Below is a small trained network, with its code and all its weights. Each question gives an input and a class and asks what happens when units are switched off, that is, made to give their printed mean instead of their output.

import numpy as np


def w(rows, s, z=0):
    codes = np.array(rows[::2]) - 128.0
    scale = np.full(codes.shape[1], s)
    scale[-1] = z or s
    return codes * scale


def f(y):
    return np.maximum(y, 0)


def log_softmax(a):
    a = a - a.max(-1, keepdims=True)
    return a - np.log(np.exp(a).sum(-1, keepdims=True))


def net(x, mask):
    res = np.array(x, float).reshape(1, 8) / 4 @ E
    y = f(res @ A[0][:, :-1].T + A[0][:, -1])
    res = res + np.where(mask, y, B[0][:, -1]) @ B[0][:, :-1]
    return log_softmax(res[-1] @ U[:, :-1].T + U[:, -1])


A, B = {}, {}
E = w([
[173,80,179,93,128,121,158,78],'x0',
[195,11,136,132,239,180,111,213],'x1',
[134,117,155,77,115,170,90,78],'x2',
[85,141,116,159,154,147,95,156],'x3',
[231,168,27,139,105,117,74,117],'x4',
[126,131,162,79,134,191,65,83],'x5',
[76,132,80,132,108,124,146,174],'x6',
[130,103,191,53,137,2,63,219],'x7',
],0.007)
A[0] = w([
[128,173,136,49,142,60,103,148,51],'neuron 0',
[153,161,90,142,112,180,173,96,84],'neuron 1',
[128,104,146,75,90,76,61,175,66],'neuron 2',
[112,129,86,150,113,215,171,73,77],'neuron 3',
[103,136,248,134,85,160,183,152,159],'neuron 4',
[180,121,43,108,125,78,74,91,169],'neuron 5',
[59,206,124,142,71,43,106,2,101],'neuron 6',
[106,127,114,170,94,135,196,219,255],'neuron 7',
],0.0093,0.0047)
B[0] = w([
[86,119,137,153,230,115,170,99,179],'neuron 0',
[89,141,168,119,133,99,219,156,186],'neuron 1',
[37,165,210,198,220,93,157,31,189],'neuron 2',
[110,130,159,254,199,62,104,82,209],'neuron 3',
[119,136,181,75,67,212,104,183,204],'neuron 4',
[97,224,162,141,97,215,93,193,199],'neuron 5',
[149,36,64,78,177,140,93,194,254],'neuron 6',
[185,118,139,93,33,137,98,52,213],'neuron 7',
],0.007,0.0099)
U = w([
[46,151,168,240,240,52,224,38,3],'0',
[143,130,168,144,95,140,101,130,251],'1',
[149,119,176,175,91,127,80,139,197],'2',
[139,149,180,150,121,146,139,195,195],'3',
[130,216,212,131,85,223,161,254,57],'4',
[148,10,43,90,224,151,153,211,75],'5',
],0.0062,0.0034)

Each question gives the input, the list of numbers given to net, and the class t.
The units are the neurons (one row each of A and B). Each row of codes is followed by its name. A weight is (code - 128) times the scale printed after its matrix; where a second scale follows, it is the last column's (A, B and U).
mask holds one flag per neuron, in row order. A switched-off neuron (its flag False) gives its mean, the last column of its row in B, instead of its output. The means were averaged over made-up inputs and are rounded, as every weight is.
A unit's drop is (log p(t) with every unit on - log p(t) with that unit switched off) / (log p(t) with every unit on - log p(t) with every unit switched off).
The circuit of an input: a set's keep is (log p(t) with only the set's units on - log p(t) with every unit switched off) / (log p(t) with every unit on - log p(t) with every unit switched off). Starting from all 8 units, units are removed one at a time, each time the one whose removal leaves the highest keep (on an exact tie, the one counted first), for as long as the keep stays at least 0.8.
units of the circuit, in order: the units of the circuit, biggest drop first
unit that matters most: the unit with the biggest drop
top k neurons: the k neurons with the biggest drops, biggest first
drop when u is switched off: that unit's drop, to one decimal
input [7,6,7,-6,-8,-1,2,5], class 4: top neuron -> [neuron 4]
input [-3,-1,3,-1,1,-2,5,6], class 0: top 4 neurons -> [neuron 2; neuron 0; neuron 4; neuron 6]
input [3,5,-6,-4,-8,-8,-5,1], class 4: top 3 neurons -> [neuron 4; neuron 6; neuron 3]
input [4,6,-5,4,2,2,1,-7], class 0: units of the circuit, in order -> [neuron 3; neuron 6]
input [5,6,1,1,3,-4,8,4], class 1: units of the circuit, in order -> [neuron 6; neuron 7]
input [1,7,-8,3,3,0,6,-3], class 2: units of the circuit, in order -> [neuron 6; neuron 7]
input [-4,-7,7,4,0,4,-5,8], class 0: top 2 neurons -> [neuron 2; neuron 0]
input [-6,-7,2,-6,-2,0,1,-6], class 5: top 2 neurons -> [neuron 6; neuron 2]
input [4,8,0,3,-5,-6,8,8], class 0: top 2 neurons -> [neuron 2; neuron 6]
input [2,5,3,3,6,5,-5,-4], class 4: top 2 neurons -> [neuron 5; neuron 6]
input [4,1,0,-4,4,0,-3,7], class 0: top 2 neurons -> [neuron 2; neuron 0]
input [4,2,-7,7,-8,-1,3,-3], class 4: top 2 neurons -> [neuron 4; neuron 6]
input [-2,4,-3,0,1,8,-4,-4], class 0: units of the circuit, in order -> [neuron 6; neuron 4]
input [-6,2,-2,2,2,-7,7,0], class 1: unit that matters most -> neuron 7
input [5,-5,-2,-2,-8,-7,-6,0], class 4: top 2 neurons -> [neuron 4; neuron 3]
input [-1,3,-3,-2,6,7,4,2], class 4: top 4 neurons -> [neuron 5; neuron 6; neuron 3; neuron 7]
input [-1,8,6,3,5,-7,8,4], class 1: drop when neuron 6 is switched off -> 0.4
input [-3,3,-5,-5,4,4,-4,-8], class 0: drop when neuron 6 is switched off -> 0.1
input [7,6,-8,-8,0,-5,1,3], class 2: drop when neuron 3 is switched off -> -0.1
input [1,2,-6,3,2,3,1,-6], class 0: unit that matters most -> neuron 3
